Here is a tiny trained network, its code and every weight. The questions are about switching its units off for an input and a class, where a switched-off unit gives its printed mean instead of its output.

import numpy as np


def w(rows, s, z=0):
    codes = np.array(rows[::2]) - 128.0
    scale = np.full(codes.shape[1], s)
    scale[-1] = z or s
    return codes * scale


def f(y):
    return np.maximum(y, 0)


def log_softmax(a):
    a = a - a.max(-1, keepdims=True)
    return a - np.log(np.exp(a).sum(-1, keepdims=True))


def net(x, mask):
    res = np.array(x, float).reshape(1, 5) / 4 @ E
    y = f(res @ A[0][:, :-1].T + A[0][:, -1])
    res = res + np.where(mask, y, B[0][:, -1]) @ B[0][:, :-1]
    return log_softmax(res[-1] @ U[:, :-1].T + U[:, -1])


A, B = {}, {}
E = w([
[146,222,154,147,35,93,31,160,12,73,162],'x0',
[97,143,135,89,91,29,78,152,201,163,206],'x1',
[136,170,89,115,137,203,90,81,140,9,104],'x2',
[185,126,115,168,98,167,100,134,129,123,93],'x3',
[107,22,212,2,92,157,81,68,77,40,91],'x4',
],0.0063)
A[0] = w([
[152,144,117,142,120,249,94,114,92,34,87,76],'n0',
[133,215,155,115,80,73,51,130,49,73,149,152],'n1',
[129,33,158,86,96,81,71,130,156,136,128,210],'n2',
[144,217,111,183,123,104,153,139,119,202,130,190],'n3',
[151,114,128,124,107,243,94,115,103,22,100,207],'n4',
[119,23,149,98,158,209,186,94,101,99,85,160],'n5',
[101,113,96,81,159,121,129,103,208,69,150,254],'n6',
[107,23,145,95,164,163,173,107,82,115,114,218],'n7',
[124,77,170,103,86,56,64,141,100,160,140,249],'n8',
],0.012,0.0013)
B[0] = w([
[162,141,123,164,112,227,73,88,120,110,95,240],'n0',
[98,145,127,154,86,85,89,178,73,46,141,248],'n1',
[169,98,117,103,92,109,157,74,164,170,116,202],'n2',
[136,136,92,197,168,121,135,163,120,178,141,210],'n3',
[156,135,132,140,121,249,106,94,130,103,97,249],'n4',
[92,124,171,105,159,164,208,177,59,125,132,249],'n5',
[96,161,170,79,171,117,70,126,189,120,136,187],'n6',
[120,88,157,83,147,141,202,152,106,109,119,225],'n7',
[151,92,98,132,35,93,156,90,119,142,130,206],'n8',
],0.018,0.013)
U = w([
[84,159,105,153,81,50,57,181,54,51,174,137],'0',
[190,54,104,91,56,67,137,39,146,164,136,7],'1',
[54,174,157,50,180,75,40,86,229,117,169,117],'2',
[182,144,145,141,129,255,70,51,99,77,49,89],'3',
[65,62,202,38,179,146,213,147,94,129,107,135],'4',
[153,170,48,219,227,109,142,181,161,255,162,228],'5',
],0.0056,0.0013)

Each question gives the input, the list of numbers given to net, and the class t.
The units are the neurons (one row each of A and B). Each row of codes is followed by its name. A weight is (code - 128) times the scale printed after its matrix; where a second scale follows, it is the last column's (A, B and U).
mask holds one flag per neuron, in row order. A switched-off neuron (its flag False) gives its mean, the last column of its row in B, instead of its output. The means were averaged over made-up inputs and are rounded, as every weight is.
A unit's drop is (log p(t) with every unit on - log p(t) with that unit switched off) / (log p(t) with every unit on - log p(t) with every unit switched off).
The circuit of an input: a set's keep is (log p(t) with only the set's units on - log p(t) with every unit switched off) / (log p(t) with every unit on - log p(t) with every unit switched off). Starting from all 9 units, units are removed one at a time, each time the one whose removal leaves the highest keep (on an exact tie, the one counted first), for as long as the keep stays at least 0.8.
units of the circuit, in order: the units of the circuit, biggest drop first
top k neurons: the k neurons with the biggest drops, biggest first
drop of u: that unit's drop, to one decimal
input [5,4,-5,-8,4], class 1: units of the circuit, in order -> (n8)
input [4,6,0,-8,8], class 1: top 2 neurons -> (n2; n8)
input [1,1,-7,-2,-1], class 1: top 3 neurons -> (n8; n5; n1)
input [6,4,-6,8,-6], class 0: top 4 neurons -> (n1; n2; n8; n4)
input [-1,8,4,-8,-6], class 5: top 2 neurons -> (n3; n1)
input [-5,-8,4,-5,-3], class 4: top 2 neurons -> (n5; n7)
input [8,-3,-6,2,7], class 0: top 2 neurons -> (n1; n8)
input [-3,6,1,-4,2], class 2: top 2 neurons -> (n6; n5)
input [-1,6,0,-5,-1], class 2: drop of n6 -> 0.3
input [5,7,-3,7,-4], class 0: drop of n1 -> 0.6
input [5,-5,-6,3,-4], class 5: drop of n3 -> 0.4
input [-5,-4,2,-1,5], class 4: drop of n5 -> 1.4
